Below is a small trained network, with its code and all its weights. Each question gives an input and a target symbol and asks what happens when units are switched off, that is, made to give their printed mean instead of their output.

import numpy as np


def w(rows, s, z=0):
    codes = np.array(rows[::2]) - 128.0
    scale = np.full(codes.shape[1], s)
    scale[-1] = z or s
    return codes * scale


def f(y):
    return np.maximum(y, 0)


def softmax(a):
    e = np.exp(a - a.max(-1, keepdims=True))
    return e / e.sum(-1, keepdims=True)


def log_softmax(a):
    a = a - a.max(-1, keepdims=True)
    return a - np.log(np.exp(a).sum(-1, keepdims=True))


def net(x, mask):
    ids = ['ζμξπτψω'.index(c) for c in x.split()]
    T = len(ids)
    res = E[ids] + P[:T]
    r = res
    for j in range(2):
        rows = slice(4 * j, 4 * j + 4)
        q, k, v = (r @ M[0][rows].T for M in (Q, K, V))
        z = softmax(np.where(np.tri(T) > 0, q @ k.T / 4**0.5, -1e9)) @ v
        o = O[0][rows]
        res = res + np.where(mask[j], z, o[:, -1]) @ o[:, :-1]
    y = f(res @ A[0][:, :-1].T + A[0][:, -1])
    res = res + np.where(mask[2:10], y, B[0][:, -1]) @ B[0][:, :-1]
    return log_softmax(res[-1] @ U[:, :-1].T + U[:, -1])


Q, K, V, O, A, B = {}, {}, {}, {}, {}, {}
E = w([
[116,161,98,108],'ζ',
[72,193,177,136],'μ',
[79,138,27,163],'ξ',
[173,202,140,213],'π',
[62,101,57,94],'τ',
[145,128,137,251],'ψ',
[117,95,69,209],'ω',
],0.017)
P = w([
[143,95,255,122],'0',
[112,183,67,143],'1',
[107,178,65,141],'2',
[107,181,60,145],'3',
[85,167,62,147],'4',
[83,168,68,164],'5',
[104,186,60,144],'6',
[80,165,62,152],'7',
[85,179,67,179],'8',
[81,176,64,181],'9',
[74,175,62,188],'10',
[113,217,74,209],'11',
[82,200,54,206],'12',
],0.0081)
Q[0] = w([
[75,207,4,143],'h1',
[71,136,120,169],'h1',
[9,191,27,211],'h1',
[122,182,85,208],'h1',
[114,92,140,82],'h2',
[159,155,156,141],'h2',
[138,73,222,89],'h2',
[122,157,144,111],'h2',
],0.013)
K[0] = w([
[76,117,156,125],'h1',
[148,189,178,76],'h1',
[82,146,206,126],'h1',
[105,107,163,118],'h1',
[117,146,87,121],'h2',
[121,138,107,136],'h2',
[97,250,79,130],'h2',
[96,131,114,104],'h2',
],0.02)
V[0] = w([
[70,101,80,134],'h1',
[91,68,11,88],'h1',
[158,46,158,151],'h1',
[133,145,164,14],'h1',
[139,166,98,170],'h2',
[201,101,162,172],'h2',
[134,50,103,105],'h2',
[111,63,153,31],'h2',
],0.013)
O[0] = w([
[81,107,158,204,170],'h1',
[112,153,64,245,32],'h1',
[78,112,171,142,10],'h1',
[104,197,129,105,57],'h1',
[220,78,92,66,183],'h2',
[81,119,229,34,123],'h2',
[81,141,124,244,95],'h2',
[111,177,128,146,2],'h2',
],0.011,0.0066)
A[0] = w([
[49,9,35,122,206],'n1',
[254,98,164,124,106],'n2',
[128,76,114,148,64],'n3',
[127,139,105,204,136],'n4',
[123,195,172,176,135],'n5',
[6,60,129,46,254],'n6',
[107,211,143,185,103],'n7',
[133,164,113,211,124],'n8',
],0.0079,0.0062)
B[0] = w([
[193,183,200,144,249],'n1',
[3,100,97,145,177],'n2',
[172,119,2,103,146],'n3',
[107,73,45,109,201],'n4',
[44,139,84,114,147],'n5',
[159,184,144,175,223],'n6',
[54,88,154,78,164],'n7',
[112,44,162,131,197],'n8',
],0.0081,0.016)
U = w([
[132,161,189,255,125],'ζ',
[119,112,192,183,92],'μ',
[120,166,53,120,5],'ξ',
[86,140,104,165,180],'π',
[126,204,84,170,252],'τ',
[136,62,94,109,47],'ψ',
[184,62,56,145,130],'ω',
],0.0091,0.0025)

Each question gives the input, a string of symbols that net reads in full, and the target symbol t.
The units are the heads (4 rows each of Q, K, V and O) and the neurons (one row each of A and B). Each row of codes is followed by its name. A weight is (code - 128) times the scale printed after its matrix; where a second scale follows, it is the last column's (O, A, B and U).
mask holds one flag per unit, heads first, then neurons. A switched-off unit (its flag False) gives its mean, the last column of its rows in O or B, instead of its output. The means were averaged over made-up inputs and are rounded, as every weight is.
A unit's drop is (log p(t) with every unit on - log p(t) with that unit switched off) / (log p(t) with every unit on - log p(t) with every unit switched off).
The circuit of an input: a set's keep is (log p(t) with only the set's units on - log p(t) with every unit switched off) / (log p(t) with every unit on - log p(t) with every unit switched off). Starting from all 10 units, units are removed one at a time, each time the one whose removal leaves the highest keep (on an exact tie, the one counted first), for as long as the keep stays at least 0.8.
units of the circuit, in order: the units of the circuit, biggest drop first
top k neurons: the k neurons with the biggest drops, biggest first
heads that matter: for each layer, one digit per head in row order, 1 if its drop is at least 0.15 and else 0, layers parted by /
drop of u: that unit's drop, to one decimal
input μ ξ ξ ω, target ξ: units of the circuit, in order -> (h1; n8; h2)
input ξ τ ω τ ψ τ π ψ τ μ ξ μ π, target ω: units of the circuit, in order -> (h2)
input ζ ψ ξ ξ π τ ξ ξ ω, target τ: units of the circuit, in order -> (h1; n8)
input τ ω ψ τ ξ ω, target π: units of the circuit, in order -> (h2; h1; n4; n7)
input μ μ ω ζ μ ξ τ π ξ μ ω τ, target ξ: units of the circuit, in order -> (h1; n8; n6)
input μ ζ τ μ, target ξ: units of the circuit, in order -> (h1; h2)
input ξ ψ μ ψ π, target ψ: units of the circuit, in order -> (h2; n6)
input τ π ξ ξ ζ τ ψ μ τ ξ μ π, target π: heads that matter -> 01
input ψ τ ξ ψ τ ω, target μ: units of the circuit, in order -> (n6; h2; h1)
input ψ τ π, target μ: top 2 neurons -> (n6; n4)
input τ ξ ζ ψ μ μ ξ ζ ξ ξ ξ ξ, target π: top 2 neurons -> (n7; n8)
input μ ξ ξ π ξ μ ψ ψ τ ξ μ μ π, target ξ: units of the circuit, in order -> (h1; n8)
input ξ ξ ξ τ τ ξ ξ ζ, target ω: units of the circuit, in order -> (h1; n4; h2; n8)
input π ξ ξ ξ ω ω, target ψ: units of the circuit, in order -> (h1)
input ω τ ω ξ ξ ξ ψ ξ τ ψ τ ξ, target ζ: units of the circuit, in order -> (h1; n1)
input μ μ ψ τ ξ ξ ξ ξ τ ζ, target ξ: top 3 neurons -> (n8; n1; n6)
input μ τ τ ξ ξ ξ μ ξ ξ τ τ ξ π, target ξ: top 2 neurons -> (n1; n8)
input ξ ψ ξ τ τ π τ ζ, target ω: top 2 neurons -> (n4; n6)
input ζ ξ ξ μ ξ ξ ψ ξ μ ξ ξ, target τ: top 2 neurons -> (n8; n4)
input τ ξ ψ ψ ω, target π: top neuron -> (n4)
input μ ξ ζ ζ, target ξ: top 2 neurons -> (n1; n8)
input π ξ μ τ ξ ξ ω μ π ξ τ ξ, target ψ: drop of h2 -> 1.5
input ξ ξ ξ ξ ξ π, target ω: drop of n4 -> 0.3
input ξ π ξ ξ τ ξ ζ ξ ψ ξ ζ ω μ, target ω: drop of h2 -> 0.6
